Each row is followed by its group, which names the range that a hidden value of the row falls in. A new part has a new value, new ranges and new names.
[  15  158   90    9  184  342  256  -27  -70   -9  226  -28 -418  128
  -14  130  203  -28 -143  151  -92 -381   23 -197  -13 -128  -16  -64
  -20  189 -150 -159  179  -72  140  205  -30  -80  131 -329  254  104
 -130   37  -36] : F
[  11  -60  -40   79   -8  -39  171   84  -31  162  -83  -50  -36   41
   -8  146   -7  -24   29  -62  -51   14  -73   71   77 -124  101   83
   74  171   11  -77   37   11  -70 -138   59  101   84  -81 -196  124
  -50   90   99] : S
[ -67  -57   56   95  104   42  106  -10  -56   67    5  -73  -56    9
  -54  112    0 -106   71  -64  -48   21   84 -101  213   38    5   27
  -86  194    6   59   39  -51  -67   33   68  -31  -74  -41  -64   55
   -9  204  118] : Q
[  -9  100   67 -123  104  119  221   45   22  119  167  -52 -139   69
   -5  101   61  -46   31   86   92 -156   69  -14  -32  -95   28  109
  -41  117 -182  -34  142   24  111   23   31 -104    3  -49    7  153
 -100   82  -68] : N
[  62    5 -133  -93  -61   68   18  116   -8   69   46  -45  -42  -13
  -76  129   37 -157  -33   69  -70   34  -22 -106   90   61  -43   48
   22  103  137  -12  -82   43   41  -69   44   42  -22   -4   87    3
  118   27  152] : M
[  25  -58   -5    2 -105  -63  125   61  -48  202  -85 -118   -9   26
  -46   75  -68 -118   24  -71   90  112   61  -22  135  -12   59  113
   20  192   -2  139    4   72  -57  -82   94   17  -90  -25 -131   84
   11   69  147] : B
[ -99 -128   27  163  162  -37  119  -66  129    2   54   82  132   -5
   42  -28   76  101   71  -46  -92    4   -8    5   51   22   19  -88
  -60   30 -108  -72    4 -100  -88   59  -23   13  -11   23    5  -14
  -75  132  -88] : F
[ -31   26  138 -174  126   -9  234   38  134  157  213  -54   76  -25
  -12 -105  -15   98  229  101  285  -48  161  116 -213  -66   94  215
 -207  -57 -348  105  181  101  -15   54   52 -279 -127  193  -76  181
 -141   78 -231] : S
[ -64 -251   63  320    5 -225  233  -59   29  122  -73   -4  302  -97
   12  -80 -154   42  300  -83   69  241  210  218   95   48  183   86
 -197  -32  -30  146   79   75 -309  -21  136  -41 -222  217 -179   87
   65  249  115] : B
[ -26 -141  -65  110   26 -115  146   31   26   76   10   14  193  -56
  -16   60  -87  -60  166   17  -19  128   95  127   96   45   82   85
  -95  -11   82    2   12   50 -122  -88  126    7 -121  157  -63   45
  137  177  162] : F
[ -25  -80  -33  111   20   20   78   14  -33   74  -11  -61  -58  -15
  -70  111   12 -134   55  -29  -74   66   42  -93  211   32   27   11
  -23  208   53   21  -13  -14  -80  -11   65   19  -22  -26  -60   10
   42  183  139] : F
[  60 -104 -182   64 -249   10 -152   87  -17  154  -41 -209 -153 -178
 -258   70   34 -366  136   21  -19  338   66 -284  349  171   28   41
  -13  400  146  199 -190  124 -173  -50   71  -38  -27  139 -152 -121
  153  265  174] : J
[ -53  -51  -11   84  174   77   90  -21  117  -36  144   69   13  -25
   -2   -4  141   76   48   61 -131  -83  -41  -57  -17   15   -8  -82
  -75   18  -79 -136    6  -84  -41   87  -40  -32   52    3   97  -14
  -57  102 -106] : M
[  41  -38  -94  -82 -126  -14   16   98  -73  196  -66 -175 -137    3
 -135  141  -39 -256   -9  -29   60  125   26 -159  237   15   21  117
   66  328   66  126  -67   73  -24 -100  116   -7  -29  -34 -146    5
   73  109  202] : Q
[-110   74   48 -498  377   69  -55  187    9  113  135 -171 -114   18
 -153  166   -2  -37   91   20  102 -180 -139 -147  -36  -80  -84  292
 -119  154 -111  -57   40  -92   82  -96  133 -300   67   61 -282  117
 -123   89  -62] : N
[ -64   18  -72 -127  240  102  -24   95  155  -51  201   67   73  -66
  -33   85  154   37   87  106 -169  -87 -131  -51  -62   57  -87    8
 -101  -54   18 -213  -50  -93   44  -28  -38  -52   75  128   55   16
  -19  105 -120] : J
[-124 -331 -119   88  196 -449   97   33  215   78 -279  240  628  112
  234  -23  -88  408 -108 -265 -171   47 -393  346 -135 -113   35  -50
  187 -228   70 -294 -150 -193 -139 -306   39  307   80   -3 -227  -23
  -59 -178   27] : B
[-154  -58   73   -3  193   -4   29  -44  261   39  191   34  130  -81
  -17  -72  133   50  239  -21   44   85   56  -45   42   73  -10  -14
 -140   87 -306   25    2  -74  -35   78  -88 -134  -40  228 -114    1
 -185  253 -339] : L
[  30  -99   -3  187 -110  -38  165  -18  -98  139 -192  -42  -41  122
   39   85  -16  -43 -182 -153  -74   27  -24  -76  186  -29   24  -70
  134  208   77   58  -30  -29  -55  -25   40  192  -35 -273   21   31
   -8  -34  233] : B
[  40 -208 -131  332  -82 -228  291  -19  141  147 -221  184  181  146
  211  -24   75  314 -196 -127 -167  -45 -312  279 -138 -273  185 -161
  330   14  -74 -317  -26  -52 -124 -171  -63  376  268 -254  -94   20
 -148 -173  -39] : S
[   8  -84 -139   54   -4   -4   -2   55  124   26   81   30   84  -99
  -58   15   93  -43   79   83 -116   94  -50  -42   34   84    6  -32
  -36   34   65  -85 -102   15  -76  -37   -2   14   25  128   37  -54
   75  113    1] : J
[ -44   -2   22   62  113  134   74   31 -137   66  -32 -114 -241   62
  -82  228   52 -164  -47  -74 -145  -73  -24 -204  274  -22  -29    6
   12  324   77  -27   20  -98  -11    5   60   30   57 -207  -78   60
  -33  174  184] : Q
[  58 -104 -126  173  -31    3  154   45  -80   29   -8    5   15  -27
  -39  123  -37 -106   27   75 -142   30   43   35  113   21   66   16
  -30   35  219  -75    0   47 -106  -51  123   80  -39  -23   93   18
  205  101  297] : L
[  27   33  135   -8    7  150  136   47 -182  119  -41 -170 -194   65
  -73  106  -18  -96  -32  -84   24  -43  102 -180  136   11  -25   94
  -90  199   11  195   77   -2  -27   78   57  -48 -131 -197   26  154
  -54   37  171] : S
[ -50  -89  -15   97  131   17  104   -5   72    9  123   12   53  -74
  -51    9   41  -11  166   68  -53   23   66   -5   46   43   47   14
 -142   31  -38  -42   29  -10 -109   48   47  -89  -37  113    5   10
   29  196  -10] : L
[ -15  -26   50   35  108   50  158   61  -88  103  -37  -77 -100   55
  -29  130    4    3   11  -60  -56  -83  -40  -25   61  -92   42   82
  -25  147    1  -35   78  -41  -60  -30   66    2   34 -139 -108  138
  -75   72  103] : S
[  -6  -70 -115   24  -35  -25    3   81   91   35   54   33  198  -95
  -31   82   18 -114  135   20 -101  187   39   11  122  159  -35   27
  -69  -13  142   13 -106   29  -31  -95   11   74 -120  199   34    8
  133  152   82] : M
[  16 -342 -303  400 -194 -246  -74   15   67   95 -269   21  144 -106
  -71   39   22  -79   10 -123 -274  332 -206  -19  293   43  119 -154
  195  254  255 -114 -266  -14 -321 -188   47  285  159   19 -224 -208
  145  159  227] : M
[ -25   58   55  -46  114  266  -48   29  -46  -25  216 -149 -228 -125
 -206   60  114 -216  152  117  -48    2  166 -339  175  193  -91   36
 -269  186   21  140    2   -6  -37  190   26 -241 -118   75  127    8
   42  255   34] : J
[  19  -60 -132   81   13   20   53   62   86  -23  101   83  170  -94
   -9   62   62  -39   82  114 -173   65    0   35   11  129  -19  -25
  -91 -109  179 -114  -74   21  -41  -49   16   63  -58  146  160    2
  161   99   97] : J
[ -47  -55    9  105   91   10  165  -31   60   65   27   32  -18   65
   38   49   79   35  -34  -28  -66  -69  -32  -19   61  -59   34  -60
   40  129 -100  -93   31  -67  -10   22   -7   48   54 -108   -1   26
  -86   77  -29] : Q
[-133  -24  101  -57  308   27  126   26   41   55  117  -38    7   -4
  -34   92   18   29  175  -13    4  -93   16    6   33  -46   19  118
 -160   84 -138  -63  113  -89  -40    4   70 -160   -1   68 -175  123
 -114  219  -70] : N
[ -32  -19   27  120  156  121  175  -50  116  -49  222   85    5  -34
   13  -46  141   78   86  137  -82 -112   68  -18  -72   24   21  -77
 -143  -49 -124 -105   75  -32  -31  156  -37  -83  -11   31  203   21
  -35  113 -123] : M
[ -11  -22 -101  -65   72    0   80   83   97   54   69   53   74   19
   14  111   64  -10    0   32  -88  -25  -92   29    8  -21  -13   24
   49   31   13 -144  -38  -29   52 -101    2   73   52   22    3   31
    7   42   -3] : L
[ -12  -61   13   -8   99  -18  124  114 -125  101 -101  -68   43   42
  -22  176  -86  -16   31  -98  -78  -12  -46   41   84  -40   16  144
  -46   58  148  -12   34  -34  -71 -124  121   51  -50  -72 -127  154
   27   54  235] : S
[ -31  -80    6  -37  104  -23   95   34  -37   84   19  -78    9   -3
  -73   53  -56  -60   57    5   30   -3   51  -56   83   18   19  100
 -100   94   18   51   23   -3  -77   -2  134 -108  -84   13  -49   33
   54  100  142] : Q
[ -22  -40   35  -14   37  -13  119   50  -37  148  -52  -91  -41   48
  -30   90  -18  -42    7  -81   27    6   -6  -46   97  -45   27   85
    2  178  -37   51   27  -12  -38  -49   65   -5  -25  -79 -125   93
  -62   68   80] : B
[  59   18  -90 -120   74   57  142  174 -231   92  -97  -84 -106  120
  -36  319  -94 -127 -151   -3 -140 -156 -109   -9   97  -89  -23  160
   61   89  315 -131   26  -18   54 -184  191  103   24 -224   -5  146
  154  -45  438] : N
[ -23 -115  -59  195   48   10   91  -13  -12    7  -57   44   24   35
   15   95   54  -12  -69  -65 -208    4  -64  -64  159   26  -10 -107
   44  108  115  -90  -56  -91  -70   -4   11  150   22 -132   66  -27
   36   68  148] : L
[  27    6  -56  -93   81   76  101  125 -188   75  -36 -102 -123   67
  -77  258  -68 -168  -73    8  -97  -96  -24  -83  151  -22  -29  133
   -8  138  235  -46   20  -15   26 -101  169   21  -26 -148    0  100
  136   45  358] : Q
[ 100 -267 -266   41 -463 -334 -143   79  162  222 -145  -79  409 -219
 -127 -159 -137 -231  160  -16  153  610  129  -15  182  305   52   65
   -6   50  185  354 -318  252 -230 -176  102   50 -298  417  -73 -184
  311   74  194] : J
[ -61  133   53  -70  289  233  209   12   96   -8  260   63 -220  102
   42  136  229   75  -39  118 -106 -340  -92  -52  -88 -159  -17  -36
   11  105 -231 -289  145 -122  167   82  -81  -45  206 -162   87  116
 -211   82 -224] : F

Part 2:
[ 347 -278  134  224 -203   65 -119  -65 -308  326   77 -238 -196 -167
  -80   18  -23 -500  379  507 -177 -362   65 -390 -496  -47   76   15
 -389 -180 -164 -111   26 -247 -254  133  471 -102   26  -32  595  -87
 -341 -338  265] : E
[ 274 -138  -28  136 -225  -55 -193  128 -196  321  149  -34 -146 -215
 -235  166   56 -321  163  168   21 -222   60 -283 -363  -90   64   29
 -135 -135 -112   10  170  -17 -165  149  490 -172  -13  -18  429 -100
 -160 -308  108] : H
[  54  -72  -95  -69   78 -123  -57 -121   27 -235 -112   47   89  273
  -52    2 -203   29   -2 -268  -80 -217 -176  364   90 -127 -103  108
  263  -20 -100  187 -108  -59   20  123 -221  -33   12  -99 -338  289
   -4  117   93] : P
[ 213  -44  -55 -174 -259  -51 -195  319   31  295 -114  168 -235 -122
  -28  104  199 -204   29   23  457 -204   98   -7 -258  -45   58 -107
  185   41 -129  242  114  156  -75  221  483 -113   79 -242  176 -158
  -54 -111  -82] : T
[ 275 -224  129  169 -127    9  -33 -217 -209  148    5 -237 -103  -55
   37    6 -105 -319  286  380 -265 -286   -4 -280 -314 -206   69   17
 -393 -219  -80 -143  122 -210 -100   91  265  -77   59   45  443  -55
 -279 -276  304] : E
[ 104  -61  115  -29 -153  -59  142 -164 -156 -184  244  204  252  135
 -184  227 -160    2  113 -391 -220   35 -151   16  -55 -111  -72   50
  -77 -140    9  -17  108 -135   28   54  -53    3   53    2  -81   87
  -41  -60  198] : K
[ 446   10   26 -218 -135   31 -261  468  -28  429 -135  152 -241  -61
  106  -77  339 -200  -98  -86  589   60  373  -49 -192  120   30 -249
  249  239 -187  302  -84  137  -34  210  486    6  208 -308   56 -102
   41 -118  -97] : V
[  83   47 -132 -123   43 -218 -146 -166  129 -148  -80  -76  155   50
  133  -21 -274  118 -236 -207 -148  -41 -185  220  137 -399   47  188
  234 -216 -147  210  342   97  228  227 -177 -127    9  -12 -284  151
   26  108  121] : E
[ 139  -95  100   63 -125  -43  194 -248 -199 -147  126  147   94  205
 -141  238   10  -39  285 -265 -173  -17    3  -93   11 -105 -160 -120
 -247  -42  226 -208 -108 -241   -4 -125   41  -44  119   94  109  125
  -82 -312  180] : H
[  89  216 -172 -191  -46 -176 -304  170  177   96  -71  -12  -43 -248
  196   -9   49   16 -260  -93  218   71  -16  -30   96 -297   40   35
  282  -85 -101  322  459  213  217  151  235 -168   32 -112  -91  -43
   45   -7  -80] : C
[ 123    4  -74  -70  406   21 -154   71    5 -182 -139  -17  -54  295
   56 -132   13  -29   23 -246  106  -76   23  278  167   72 -254  -46
  230  295  -76  343 -293  -27  -45  -32 -123  136  142 -184 -408  283
   93  117   47] : T
[ 287 -184   26  219 -165  -19 -163    0 -253  290  166 -163 -132 -210
 -188  116  -14 -369  240  302 -154 -249   34 -368 -386 -125   61   57
 -298 -186 -105  -69  176 -110 -181  105  444 -147   -8   43  505  -88
 -225 -339  211] : P
[ -36  261  195  292 -415  -46  -14  132 -251 -197  203  145  169 -176
 -249  -87  109 -102  137 -118 -343  125 -176 -365   91  161 -133 -130
  -61  -83  148 -286   -9 -529   71 -497  118   50 -236   57  163  205
 -227 -147    8] : E
[ 148  -35  140  391  551  137  -94  482  -95 -205 -153   -2 -205  445
 -379 -253  199   90  -35 -174  -14 -117    9   61   68  142 -217 -288
 -234  538   70   42 -217   95 -129 -582  -86  581   37  103  -74  -19
  217  127  204] : H
[-244   48  -18  129   77  -40   -6  134   74 -437 -216  128  -97  248
 -223  -37   14   42  153  -98  -32 -388 -345  245  135    1 -214  -78
   86  161  124   71 -102 -104  -56 -374 -108  182 -124  -54 -144  131
  -43  166    2] : C
[ 193  -87  -54  -77 -245  -61 -162  238  -21  255  -60  131 -220 -114
 -118  156  152 -213   97   58  324 -254   56  -57 -276  -79   49  -74
   71   -9  -83  150  127  114 -104  173  470 -125   48 -156  257 -149
  -80 -170  -24] : T
[ 279 -241    9  135 -187   25 -127   69 -251  323  106  -38 -248 -146
 -224  201  110 -429  374  283   73 -350  103 -289 -440   -2    0  -34
 -243  -58  -64  -10  -13  -91 -285  134  565 -149   53  -66  518 -106
 -220 -376  127] : V
[ 482  214   21 -132   78   -7 -367  476   -7  361  -66   -5 -104 -126
  229 -265  304  -46 -362 -191  390  385  406 -170   59   34   14 -231
  246  249 -178  303   87  145  172   57  318   77  192 -176 -104  -19
  153  -70  -57] : H
[ 388 -287  225  140 -274  116  -81   -2 -330  337   95 -153 -174 -166
  -48    0  -11 -526  382  477 -105 -326   90 -368 -569   54  105  -17
 -358 -157 -239  -57    8 -260 -267  210  512  -33   64 -135  562 -147
 -349 -263  263] : K
[ -30   99 -212 -205  246 -172 -165 -173  205 -218 -103  -98   66   48
  240   34 -193  103 -147 -196  -12  -59 -173  234  228 -384  -93  164
  239  -85  -58  363  310  157  191  171 -132 -128   89  -71 -361  146
   69  102   52] : C
[  67   46 -137 -113   31 -229 -142 -171  135 -155  -67  -72  161   36
  113   -4 -284  128 -242 -203 -167  -51 -209  212  133 -426   57  200
  217 -237 -142  199  386  114  234  222 -174 -134   -4   10 -264  131
   27  105  127] : E
[ 211 -164  301  -49 -164   10  266 -426  -91 -190 -177  -44   61  262
  296  -41 -139  -41  231   84 -263 -117  -39  -33  -49 -265   25 -151
 -374 -166   71 -230   40 -285  137   10  -68   82  196   23  142  -16
 -204 -128  327] : K
[ 104  -75  148   66 -142  -15  201 -289 -169 -212  -63   86   -1  235
   18   94   57  -81  362  -79 -160 -112   10  -77   64  -58 -179 -208
 -250   -1  256 -256 -237 -373   15 -210   41   -9  118   45  136  162
 -168 -294  151] : V
[ 119    9  -96  103 -103 -194 -159  -58  -27   58  164  -88   85 -187
 -133  152 -165  -21 -107  -45 -228  -51 -153 -170  -88 -410   98  171
  -87 -300  -64   21  540  109  110  109  149 -175  -62  144  169  -59
  -41 -150  174] : P
[ 310 -214  112  218 -164   25 -115  -98 -269  261  100 -238 -133 -171
  -56   23  -52 -407  297  418 -229 -271   34 -383 -397 -124   71   35
 -375 -207 -125 -115  124 -214 -170   98  396 -103   19   23  525  -72
 -295 -322  270] : E
[-131    4   11  267  102  -48  -50  251   26 -379 -311  101 -178  324
 -329 -148   72   61   91  -44  -41 -427 -259  247  114   55 -166 -165
   51  241  105  -29 -200  -99  -67 -446  -94  267 -150   10  -67  122
   -9  149   30] : V
[ 220    0   25  107  442   75 -167  282  -75 -133 -146   -4 -103  360
 -102 -244  117   -6  -37 -252   89  -30  106  194  136  187 -239 -169
  121  431  -63  231 -376  -32  -79 -221 -104  312  112 -108 -316  230
  145  111   84] : H
[ 463   76  142 -158  419  114 -201  195  -91   36   14  -64  116  214
  267 -337   12  -13 -256 -368   83  381  266   92  113  134 -120  -93
  192  306 -291  406 -161   -3   98  113 -126  290  276 -233 -491  196
  176  184  158] : K
[ 258    5  106  249  615  155 -149  434 -115 -117  -91  -20 -156  408
 -216 -268  218   45  -64 -267   75   56  155   58  119  202 -262 -272
 -106  573    8  174 -311   68 -105 -432  -72  508  144    3 -216   84
  243   94  166] : V
[ 236  138 -141 -191  373  -65 -273   47   72   -4  -53 -101   15   57
  271 -124    9   25 -205 -274  141  198  139  113  227 -129 -142    8
  277  154 -126  417   47  114  150  137  -20  -14  199 -146 -397  203
  150   35   25] : T
[  50  132  210  146 -388  -17   91   -8 -259 -170  214  201  199  -35
 -183   27   60 -112  208 -226 -262  117 -105 -250   31  133 -142 -120
  -72  -80  131 -236 -102 -486   34 -310   76   20  -95    0   93  209
 -202 -174   60] : E
[ 112 -104  -55  154   -3 -123  -14 -230 -111  -12  142  -94  -24  -54
 -137  262  -80  -85  179   35 -242 -151  -77 -228  -91 -371  -24   49
 -344 -205  123 -110  333    5    9   -3  209 -155   49  198  313  -63
  -81 -332  230] : V
[  44  -36  -27  -97  -39 -169   27 -218   25 -237   87   75  237  120
  -48  149 -300  112  -86 -324 -231  -54 -251  189   39 -332   13  179
   75 -234  -84  118  322   43  147  190 -174  -62   18   15 -220   89
   11   83  191] : K
[ 491  199    9  -73  393   25 -339  369  -32  234   11  -90  -21   17
  216 -277  219   38 -384 -327  230  484  401 -127  176   -2  -83 -184
  150  327 -148  338   50  173  177  -11  117  177  254  -86 -266   65
  256  -34   55] : H
[ 449  213   23 -188  -93  -44 -356  447   21  372  -74   30  -54 -182
  248 -252  237  -59 -381 -177  380  341  328 -129    8   -2   81 -167
  332  131 -236  304  153  120  192  151  307    9  137 -218 -105  -17
   88  -26  -78] : P
[-103  211   57  220 -263  -61   14   34 -213 -234  214  184   84 -115
 -275  118  163 -103  276 -189 -210   48 -138 -298  139  118 -252 -131
  -71   -9  275 -208  -79 -430    4 -461  180  -44 -140   59  142  218
 -165 -261  -35] : T
[  86   29  194   39 -285  -22  150  -75 -230 -192  270  254  251   66
 -211  157  -46  -50  173 -363 -232  105 -122 -117  -28   47 -114  -47
  -85  -96   71 -122   -5 -315   23 -117   17   38   -5  -14   -8  130
 -109 -106  135] : K
[ 341  100   17 -126  666  148 -217  224  -39    8   37  -89  -11  232
  216 -204  139   -9 -141 -388  202  345  280   44  194   99 -282 -131
   95  462 -110  478 -182  114   13  -56  -57  282  333 -176 -460  167
  256   78  108] : C
[ 124   21  130  244  648  192  -92  425  -60 -200  -88  -20 -176  388
 -204 -217  214   61   -6 -215   65    7   39   22  109  135 -285 -268
 -221  564   70  188 -174  116 -115 -525  -65  560  137   20 -166  -24
  232  135  183] : C
[ 136 -136    6  159   -7  -88   35 -287 -128  -23   64 -131  -62   -2
  -51  206  -63 -115  251  129 -256 -186  -45 -243  -96 -349  -31  -10
 -418 -185  147 -170  247  -73    5  -35  204 -120   86  188  360  -62
 -128 -355  257] : V
[ -42   28  140  327  522  147  -44  450    8 -312 -168   13 -217  370
 -302 -190  189  108   20 -104    5 -176 -143   35   88   51 -238 -265
 -285  486  137   85  -32  135 -107 -649  -70  581   15   87  -47 -124
  179  185  176] : C
